[ 118.5   19.8  142.8   35.7 -141.8  -85.6] | -141.8

[[ 0.078  0.048  0.055  0.087  0.095 -0.045]
 [ 0.124  0.073  0.013  0.089  0.078 -0.090]
 [-0.134  0.008  0.162 -0.009  0.128  0.211]] | 0.128

[[ 0.00 -0.11 -0.19 -0.08 -0.20]
 [ 0.11  0.13  0.12 -0.08 -0.12]] | -0.08

[ 1.306  0.204  0.688 -1.695] | 0.688

[ 0.14  0.08 -0.09  0.01] | -0.09

[[  3.8  -0.1  -4.9   3.1   6.8  -5.9   3.3]
 [ 11.3   1.1  -2.0   0.2   7.0 -16.9   2.5]
 [-11.9  -1.1  -3.4   3.8  -3.2  16.4  -2.5]] | 16.4

[[-18.48   2.14  12.78  -2.76  11.38   3.68 -18.22]
 [  7.37  -9.87  -4.87  13.51 -13.60 -11.88 -10.59]
 [-13.65   7.46   1.11  -5.95   1.21   4.35   0.19]] | 4.35
---
[ 45.4 -17.1  11.5 -34.6 -31.3  49.6  27.6] ⇒ 49.6
[ 53.7  42.7 -11.9   9.4 -42.3   5.9 -11.3] ⇒ 5.9
[ -9.4  44.4  10.1   8.2  49.7 -20.8] ⇒ 49.7
[-13.9 -18.8 -34.1 -21.8  39.6 -46.5] ⇒ 39.6
[-43.4  -8.5  37.5  43.7 -34.3 -14.5   5.8] ⇒ -14.5
[-13.0  17.6 -53.6 -21.1] ⇒ -53.6
[ 54.2  50.4 -28.1  56.8 -49.0  33.8  -6.6] ⇒ 33.8
[ 12.3   5.5 -31.1 -49.1  20.4] ⇒ -49.1
[ -4.8 -10.9 -50.6 -26.4  -9.8 -15.9] ⇒ -9.8
[ 61.3  45.2 -31.6  55.1  34.5] ⇒ 55.1
---
 13.9  -27.2   59.8   32.4 Answer: 59.8, 32.4

  5.0    7.1   46.1  -52.6 Answer: 46.1, 7.1

-11.5   -0.3   20.6   32.3   -6.7    4.2   -1.6
  7.5   36.4   -0.3   55.6    8.4  -52.6  -60.3
 19.6   -8.9  -46.2    2.7   15.6    9.2  -19.6
Answer: 55.6, 36.4

 52.9    0.0  -39.1  -40.1   46.3   47.6 Answer: 52.9, 47.6

-11.8  -21.2    1.1   -5.9  -43.6  -14.1
 22.5   14.4  -11.6    6.2  -13.4   45.3
 11.9   -7.9   36.3  -31.7    4.5   15.6
Answer: 45.3, 36.3

-26.0   17.5   29.0   -2.8
-26.1   15.5   30.4   -3.4
 11.6  -56.0   -2.5   -4.4
Answer: 30.4, 29.0

13.1   9.4  14.3   6.7  47.2   2.3 Answer: 47.2, 14.3

52.4  -2.5  23.8   7.3 Answer: 52.4, 23.8

61.1  23.8  -1.4  49.5  56.1  34.4 Answer: 61.1, 56.1
---
[[1 2 3 4]
 [7 1 5 1]
 [5 0 5 2]] → 7, 0

[35 85 45 74 16 30] → 85, 16

[418 150 240 953  62 204 451] → 953, 62

[[35 58 24 38 35 75 13]
 [21 48 79 35 12 62 49]] → 79, 12

[8502 8056 1103 3854 1808 7443 2334] → 8502, 1103

[[147 328 541  53 609 517]
 [292 515 504 123 751 448]] → 751, 53

[5 8 5 2 4 6] → 8, 2

[[2089 9799 2561 6719 4527 5297 5606]
 [7945 2875 7596 5368 5747 5978 5165]] → 9799, 2089
---
[-23.6  -9.4  54.9   8.4] → 54.9, -23.6

[[-47.3  -2.1 -51.9 -29.1   5.5 -26.2 -40.8]
 [ -2.6 -40.2  -7.2  38.0  55.7  -2.5 -13.4]] → 55.7, -51.9

[-23.4 -50.3  14.0 -25.9] → 14.0, -50.3

[ 18.1 -50.8  23.6 -15.9 -57.1] → 23.6, -57.1

[55.1 -3.6  2.7 -1.8 -4.5] → 55.1, -4.5

[ -4.4  26.5 -44.3  15.6   1.9 -30.5] → 26.5, -44.3

[-43.5  -7.1 -10.2 -29.9] → -7.1, -43.5

[ 31.8  17.2 -47.1 -50.4] → 31.8, -50.4
---
((0.409, 1.529, 0.779, -0.347, -0.030, 1.083), (-0.036, -1.227, 1.702, 1.924, 1.344, 0.451)) ==> 1.924, -1.227
((-2.08, 21.38, 2.29, 8.57, 4.30, 1.71, -0.52), (6.19, 12.87, 7.51, 7.41, 6.38, 1.63, 7.38), (5.52, -20.00, 7.49, 7.14, 4.02, 2.64, 5.09)) ==> 21.38, -20.00
((-0.042, -0.084, -0.017, 0.056, 0.122, 0.046), (-0.152, -0.081, -0.045, 0.021, 0.021, -0.053), (-0.113, 0.024, -0.058, -0.013, 0.005, -0.112)) ==> 0.122, -0.152
(0.5, 0.6, 1.0, -1.1, 1.4) ==> 1.4, -1.1
(-0.103, -0.131, -0.176, 0.064, 0.125) ==> 0.125, -0.176
(-13.87, -6.64, -0.49, -12.80, -0.79, 14.54) ==> 14.54, -13.87
